Here is a tiny trained network, its code and every weight. The questions are about switching its units off for an input and a class, where a switched-off unit gives its printed mean instead of its output.

import numpy as np


def w(rows, s, z=0):
    codes = np.array(rows[::2]) - 128.0
    scale = np.full(codes.shape[1], s)
    scale[-1] = z or s
    return codes * scale


def f(y):
    return y / 2 * (1 + np.tanh(0.7978845608 * (y + 0.044715 * y**3)))


def log_softmax(a):
    a = a - a.max(-1, keepdims=True)
    return a - np.log(np.exp(a).sum(-1, keepdims=True))


def net(x, mask):
    res = np.array(x, float).reshape(1, 8) / 4 @ E
    y = f(res @ A[0][:, :-1].T + A[0][:, -1])
    res = res + np.where(mask, y, B[0][:, -1]) @ B[0][:, :-1]
    return log_softmax(res[-1] @ U[:, :-1].T + U[:, -1])


A, B = {}, {}
E = w([
[128,128,128,128],'x0',
[127,130,127,127],'x1',
[45,216,97,70],'x2',
[174,115,8,85],'x3',
[161,163,127,125],'x4',
[127,128,128,130],'x5',
[102,150,123,253],'x6',
[154,155,123,123],'x7',
],0.0054)
A[0] = w([
[125,167,227,127,53],'n1',
[136,93,30,130,79],'n2',
[98,158,109,117,25],'n3',
[136,127,133,133,49],'n4',
[138,121,51,133,55],'n5',
[67,187,104,106,38],'n6',
[209,244,148,132,46],'n7',
[114,134,103,186,77],'n8',
[122,182,87,220,55],'n9',
[151,108,133,150,11],'n10',
[154,94,144,140,75],'n11',
[112,145,97,176,42],'n12',
[124,130,112,161,72],'n13',
[128,141,198,136,46],'n14',
[137,119,155,73,46],'n15',
[147,105,132,150,64],'n16',
[61,192,109,99,41],'n17',
[123,133,132,128,155],'n18',
[139,124,149,111,50],'n19',
[146,94,175,26,68],'n20',
[147,118,166,45,48],'n21',
[174,42,145,147,14],'n22',
[88,120,121,113,128],'n23',
[111,144,120,118,18],'n24',
[174,59,139,151,21],'n25',
[117,142,131,149,2],'n26',
[75,76,164,117,140],'n27',
[243,151,153,154,64],'n28',
[74,180,111,104,76],'n29',
[127,140,123,139,121],'n30',
[90,174,99,139,52],'n31',
[152,122,58,131,29],'n32',
],0.011,0.0054)
B[0] = w([
[52,173,183,24,194],'n1',
[46,187,199,64,244],'n2',
[131,36,186,68,59],'n3',
[103,82,175,108,35],'n4',
[60,144,211,93,150],'n5',
[188,48,98,58,160],'n6',
[18,62,75,211,119],'n7',
[175,111,186,151,134],'n8',
[158,108,215,229,215],'n9',
[117,40,194,72,42],'n10',
[160,87,118,80,98],'n11',
[146,86,231,134,84],'n12',
[151,98,175,123,77],'n13',
[81,122,215,35,117],'n14',
[125,89,192,163,94],'n15',
[145,88,147,98,75],'n16',
[196,48,69,61,185],'n17',
[137,146,112,133,183],'n18',
[111,84,170,126,44],'n19',
[162,113,227,248,254],'n20',
[151,106,210,193,170],'n21',
[221,52,81,19,146],'n22',
[133,115,96,140,147],'n23',
[87,27,202,95,31],'n24',
[196,52,110,17,128],'n25',
[118,55,240,82,28],'n26',
[81,172,66,131,203],'n27',
[108,69,41,103,181],'n28',
[184,67,82,92,181],'n29',
[134,131,139,134,122],'n30',
[193,74,171,97,106],'n31',
[7,118,234,98,122],'n32',
],0.021,0.0015)
U = w([
[172,3,79,78,84],'0',
[147,185,118,147,214],'1',
[154,194,127,145,193],'2',
[134,181,114,148,181],'3',
[103,141,107,178,199],'4',
[191,108,232,233,2],'5',
[56,199,192,50,7],'6',
[79,122,60,182,104],'7',
],0.0061,0.0059)

Each question gives the input, the list of numbers given to net, and the class t.
The units are the neurons (one row each of A and B). Each row of codes is followed by its name. A weight is (code - 128) times the scale printed after its matrix; where a second scale follows, it is the last column's (A, B and U).
mask holds one flag per neuron, in row order. A switched-off neuron (its flag False) gives its mean, the last column of its row in B, instead of its output. The means were averaged over made-up inputs and are rounded, as every weight is.
A unit's drop is (log p(t) with every unit on - log p(t) with that unit switched off) / (log p(t) with every unit on - log p(t) with every unit switched off).
The circuit of an input: a set's keep is (log p(t) with only the set's units on - log p(t) with every unit switched off) / (log p(t) with every unit on - log p(t) with every unit switched off). Starting from the 12 units with the biggest drops (on a tie, the unit counted first), units are removed one at a time, each time the one whose removal leaves the highest keep (on an exact tie, the one counted first), for as long as the keep stays at least 0.8.
circuit, biggest first: the units of the circuit, biggest drop first
most important unit: the unit with the biggest drop
k most important neurons: the k neurons with the biggest drops, biggest first
drop when u is switched off: that unit's drop, to one decimal
input [5,1,-8,3,-8,-8,1,-2], class 0: most important unit -> n22
input [-3,4,6,1,-6,-6,3,0], class 0: circuit, biggest first -> [n17 n6 n29]
input [3,1,4,8,-5,5,-2,3], class 6: circuit, biggest first -> [n2 n5]
input [-6,-7,-8,-7,8,-2,-5,-1], class 0: circuit, biggest first -> [n22 n28]
input [1,-4,8,-5,-8,-5,1,-5], class 0: circuit, biggest first -> [n17 n6]
input [-6,3,6,8,4,1,-1,-5], class 6: circuit, biggest first -> [n2 n5]
input [1,-4,3,1,7,2,-8,4], class 5: circuit, biggest first -> [n20 n21]
input [-5,6,2,-8,-4,-4,5,1], class 6: 2 most important neurons -> [n1 n14]
input [5,-6,-8,8,1,-8,7,-8], class 0: 2 most important neurons -> [n22 n25]
input [3,3,0,-3,0,-5,7,-5], class 5: 2 most important neurons -> [n9 n8]
input [-6,7,1,-5,0,6,8,-5], class 5: 3 most important neurons -> [n9 n8 n12]
input [-1,-6,7,3,-2,0,4,-5], class 0: 2 most important neurons -> [n17 n6]
input [1,3,-6,2,-6,-1,8,-1], class 5: 3 most important neurons -> [n9 n8 n12]
input [-1,-7,-3,8,1,-7,-8,4], class 5: circuit, biggest first -> [n20]
input [4,5,0,-7,7,3,3,5], class 6: 3 most important neurons -> [n1 n14 n20]
input [-6,-7,-6,6,-1,4,-8,-4], class 5: 2 most important neurons -> [n20 n21]
input [-5,-8,8,1,1,-5,8,-8], class 0: 3 most important neurons -> [n17 n6 n29]
input [0,-1,-5,2,1,-4,0,-4], class 0: 3 most important neurons -> [n22 n25 n20]
input [-7,1,0,8,4,-3,-5,-7], class 6: drop when n32 is switched off -> 0.2
input [6,0,-5,8,-8,4,6,2], class 6: most important unit -> n2
